Each row has a hidden value. The values are split into ranges, and the band after each row names the range that its value falls in. Each part has its own value, ranges and names.
In the rows, 100 means zero.
[ 87 103  88  88  96  78 115 111  84  94  77 118 103 121  80  80  99  89
 120  98 107  98 151  93 100 129 109  93  82  95 166 110 112  84 100  81
  73  90  82 106 106 104 100 103  89  97  79 128  80  85  92 122]
Q
[114  89 105 104 116 122  89  90 101  97  97  99 102 120 107 118 109 110
  88  92  95  93  96  94 104  88  87 105 102  86  78  82  93  89 111 117
 117 103 112  92  95  95  93 103 108 105 116  82 120 108 111  89]
N
[107 107 101 105  87 116 108  91 100 106 120  85 100 104  98 101 108 103
  95 107  99 102  78  98  99 104 100 102 107 112  73 110  99 118 104  92
 108 107 100  98  96 102  97  92 103  98 108 105  98  92  94  91]
Q
[111  92 101  95 118 105  89 107 103  94  82 109 113 127  90 109 107 102
 101  88  98  88 114 102 105  94  97 108  94  77 113  84  94  88 111 104
 109 100 110  97  99  96  88 111  99 104 103  80 107 109 101 103]
K
[104 101  88  91 102  96 113 102  94 103  89 105 110 133  84  88 108  93
 109 101 107  96 141 102 104 116 109 100  84  97 135 103 108  97 109  84
  84  97  94 105 103 101  86 104  93 102  89 111  88  98  91 118]
Q
[100 104 116  99  90  81  72 114 112  94 107 115 106  89  82 102  94  88
 102  82  98 100  80 105 101 107 101 104 108  85 124 109  92 104  97  82
 111  99 108 101 106  94 107 102 101  87 103  83  99  86  86  99]
K
[116  89  98  96 122 120  89  97 108  98  86 105 113 132  97 111 109 102
  93  91 100  90 119 104 109  84  95 108  95  79  98  78  97  87 115 111
 113 103 117  94  97  94  83 109 106 107 109  71 117 118 107 104]
N
[111  93 103  93 121  94  77 111 112  95  80 118 118 127  85 106 103  92
 101  84 103  90 126 112 108  93 102 108  91  72 133  83  96  84 111  97
 107  98 115 101 103  93  87 115 103 101  98  70 106 113  99 112]
N
[ 88 104  90  90  92  69 107 114  95  97  89 117  99 112  79  78  95  81
 123 101 110 100 136 100 101 132 115  92  83 100 165 119 109  98  95  70
  75  90  90 110 107 101 101 102  85  95  80 122  79  86  86 125]
Q
[105 106 106 106  90 109 101  87  94 106 127  78  96  72 116 110 108 127
  82  94  85 102  34  92  91  82  88 108 117 124  31 103  89 127  94 114
 119 110  94  89  90 107 102  89 104 101 123 105 103  90  94  68]
K
